Each row is followed by its group and then its class within the group.
[  1  26 -17  45 -21 -11  15   1 -10 -18  17 -15  -3  -7  10 -57   4  -8
  16   8 -19   4   8   3   5 -23  -8  -9  32 -17  -6 -22 -27  23  -4 -14
  -5  -8 -15   3  10  24 -25 -18  20  -7  -1 -13  23  -7 -22 -33  19 -72
  -1 -29 -18 -27  -1 -13 -38   3 -35 -21 -54  -5   3 -52  12  54  12   7
 -10  -2  -9  -7  -2 -36  -5]
(41)/(91)
[ 17  -1  -4 -11 -32 -25 -35  -5  -4  18  17   9  16   5 -13   3  16 -11
  -3  -9 -22 -19  -7  -4   0  31   5  20 -12  16   1  11  13 -15  -5   2
  -5  26   9   4   6 -30  84  -8  17  14  -9  10  -6   0  36   3 -15   1
  12  11  -4   4   9  33  31  26  23  10   2  -5   3   4 -19   2  22   8
   9   8  23 -28 -23  36  15]
(38)/(76)
[ 27   0   7  27 -12  -1   2   3  -4  -4   4 -43 -10  36   2  -5  19  -5
   6  19 -11  -2  52  -3  42 -13 -15  -5   3 -23 -15  -2   9  14  15   6
  20  -7 -26   8 -32 -33  22  11  14   8  -5  -6 -21  -6  -6   0  -9  25
  -8  29   2  12  10  -3 -44 -42  -2 -28 -14   0  20 -10 -15  11  17 -11
  27  10  11  -6   9   9  30]
(49)/(75)
[ 13  -6   1 -10 -19   3  -7  10   3  10  -4 -17  -8  36  -8   6  14   5
   7  -3  -9   2  39   8   7  11 -18  -5 -29   0  15   0  16 -20  -9  -2
   7  -1  -4   9 -17 -25  -7   6 -15  28 -10   5   1   2 -12   2 -22   1
 -14  51  15  -9  21   7  -4 -15 -17  -8  -6  -1   8  17 -25  13  -4 -23
  23  34  15  13  15 -18  28]
(49)/(79)
[ 11 -17   2  24 -64   0 -32  27   1   8  19  20  20   4 -24  -6   8 -23
  -6 -10 -21 -43 -15  -7  11  31   8  11   7  19   6  14 -14  -1 -25 -10
 -10  16  12  25  24 -58  80   8  15  -4 -18  19  15  11  43 -22  -6   7
  12   4   0   0  -2  65  36  26  -4  11   0   0  -1  -2 -13  27  -1   7
   3  11  17   3  20  41   9]
(38)/(76)
[-18   9  -1  12 -28  -9  21   3   7  -5  22   2 -18  -6   1 -22   4  -4
  26  -7 -15  15 -11  -3   0  17 -13  -1 -10   0  31 -31  -8   0  -9 -15
  -3   8   5  -9   4   2   0   1 -14  -3  13  -9  20   8  -9 -17  -2 -53
   4  -7  23 -13  -1   7 -27  18 -13  -2 -13  -7   8   7  -9  45   0   9
  -2  10   4   9  -7 -34  -4]
(41)/(82)
[  7 -23 -23   2  -8  -4  22  -2 -11  -9   5  -2  -5  -8  13 -30  21   8
  28   5 -58  15  16   8 -21  -4 -13  13   9   1  39 -14   0 -10 -13  -9
   2  -4  10 -22  -9   1 -73 -11 -12  -3  -6  -6  26   1 -53 -23  -8 -60
  16 -12  12  -9  15 -27   9  -3 -25  -5   6  -7  -1 -14  -7  27   0 -10
   4   1   3   5  -6 -24   0]
(41)/(82)
[ 31 -26 -14 -10  -8  -1 -15  12   0   8   6  21   8 -12 -17 -18  17   7
  -1  -7 -50 -11  21   4 -18  14   4   4 -27  18  21  -6  35 -18 -19   2
  -6   7  20  -7   8 -23 -17  10 -10  12   9  26   5   6  -2  -9   1 -33
  21  25  15  -8  26  13  15  14   2  20  21   2   0   0 -25   9 -13 -10
  13  -1  25 -13  14  26  13]
(38)/(85)
[ 37  -7  -7 -38 -28 -20 -29 -23  -1  14   8   6  10  14 -16  15  22  -1
 -10 -23   0 -25   9  -1 -12  42   5  16 -23   7  23   9  14 -25 -10  -4
  -3  17  22  17  -4 -15 113  -7  18  14 -27  24  -8   2  33 -14 -12  17
  12  12  11  -5  13  48  29   5   3  -2  11  -7   1  15 -23  -7   0   2
 -10  22  18 -26  16  64  21]
(38)/(76)
[ 27   5   7  12 -32 -15 -14  -1  -5  -1   6 -33  -4  44 -10   1  31 -11
  -6  10   6 -12  36  -7  34  -2 -33  -8  -9 -16  -2   4 -12   4   0   5
  14  11 -28  26   0  -3  55  36   6  -7  -8   1 -10   2  20  -2 -17  31
 -19  36 -11  11 -14   4  18 -22 -19 -23  -3  -1  14 -21 -13  50  23  -7
  20   7  12 -16  34   5  16]
(49)/(75)
[ 19  -4   0  10 -17   4 -14  21   2  -1   0  -4  -1  34  -6 -23  24   6
  -1  -1 -10 -10  45   6  20 -10 -12  -3  -9  -4   1  18  17  -4  -7  12
  12   1 -18  12   2 -21 -18  14 -11  -9  -7   6  -6 -11   0  -3  -3  13
  -9  28   0   0  10 -21  22 -39 -14  -6   6   4  15 -11 -11  21   0 -20
  13   7   8  18  14   5  28]
(49)/(79)
[-13  -7  -8   0 -52 -22 -18  25   1  13  17  12  12  23 -14  -7   1 -14
  -2 -19 -33 -40   8  -3   5  35  11   1 -18  21   0  12  26 -20 -33   1
 -16  13  21   7  -7 -25  54 -22  17   7  14  27   4  12  34 -24   1 -25
  14   8   5 -11  26  53  11  24  -4   3  -1  -1  -1  -2 -19  30  11   3
  -3  19  29  22   8  16   2]
(38)/(76)
[ 19 -11   7 -30 -26   4 -27  12   7   2 -15 -18  -1  44  -9 -18  24  -3
  -9  12  -8  -6  51   2  38  -5 -18  -6 -19  -6  -5  16  19 -13  -2  10
  10  -2 -12  14  -5 -28   5  20  -4  -2  -8   8 -11  -3   1  -5  -2  28
 -35  29   9   4  14   7  24 -38 -16 -24   2  10   5 -11  -4  10   0 -16
  25  -5  15  18  19  10  27]
(49)/(79)
[-14  -4  -6  25 -22   0   5  22   5  11   4  18   7  -1 -14  -9 -16 -15
  -2  -4   1 -17   2   1  -3  50   7  17  -8  14  -6   8  25   1  -1  -2
  -5   3  13  -9 -12 -41  50  10  11   8 -17  18  -9  -1  25  -1   9 -15
  -6   4   3 -10   1  61 -21  25  -1  10  24  -1  -7  17  -7  -1 -11   8
  18  15   8  15   4   1   2]
(38)/(85)
[ -3 -11 -13 -20 -34 -12 -13   0   3  14  21  21  14  -8 -12  23  -9 -10
  -4 -26   2 -28 -17  -2 -20  66  12  28 -38  29  10  12  21 -22 -18  -5
  -9  13  37   4  -3 -33  88 -10  21  25 -17  23  -2  16  25   4 -12  -4
  16   8  14   9   6  54  28  25  18  30   8   2  -5  36 -29 -18 -31  13
  -7  20  29  -7   2  45   5]
(38)/(85)
[-14   0 -21   4 -26   0  20   6   0  -9   5  -1  -8   0   9 -14   5  -2
   6   1 -21   4  -1   2  -8  -7  -8  -8  16   1  10 -18  -8   5 -12  -7
  -4   2  -7 -14   6  15 -55  -5 -12 -10  10 -11  18   5 -23  -9  -5 -36
   5  -4   0   2   6 -34   9   9 -12   2  -1  -3   5 -11  -2  36   7   0
  -6  -7   6   9 -10 -33  -9]
(41)/(82)
[  6 -23   2   2 -38  -3 -15  20  -2   7  11  15   9  10 -13  17   9 -18
   2 -22 -14 -31 -12  -6  -3  60  16  23 -17  10  12   7  -5  -5  -8  -1
  -2   1  11  14   3 -66  71   9   7  -3 -23  23  20   9  32   4 -16  10
  12  18   0   2   2  44  15  15  -2   8   2  -5  10  29 -19   9 -20   2
   4  38  29  -5  16  25  14]
(38)/(85)
[  6  45 -22 -15   4 -23   5 -31 -10 -11  12   8   1 -22  -4 -65  15  -4
  13   6 -46  -6   5   3   3 -27  10  -5  17  -3 -11   6 -18   0 -18 -12
  -3  11  15 -32   2  34 -25 -46  -5 -16  -6  36  17  -5 -39 -42  12 -53
  10 -37 -26 -19  20 -21  57  17  -9  -8   1  -9  -3 -72   8   9  16   1
 -24 -23 -10 -17 -29 -10 -12]
(41)/(91)
[ 43  11 -13   2 -44 -10 -22 -28 -10   1  -5 -42  -6  47  11  -2  49   6
   1  12 -43 -21  71  16  29 -16 -12  18   2 -18 -17  27  -3 -32  33   7
  13  -9 -13   6 -30 -20  21 -19  29   5 -19   9  -7  -6 -23 -17 -22  15
  -4  23   0   8  13 -23   4 -42 -12 -35   6  16   9 -32 -15  24  38 -30
  18   2   6 -36  -1  18  23]
(49)/(75)
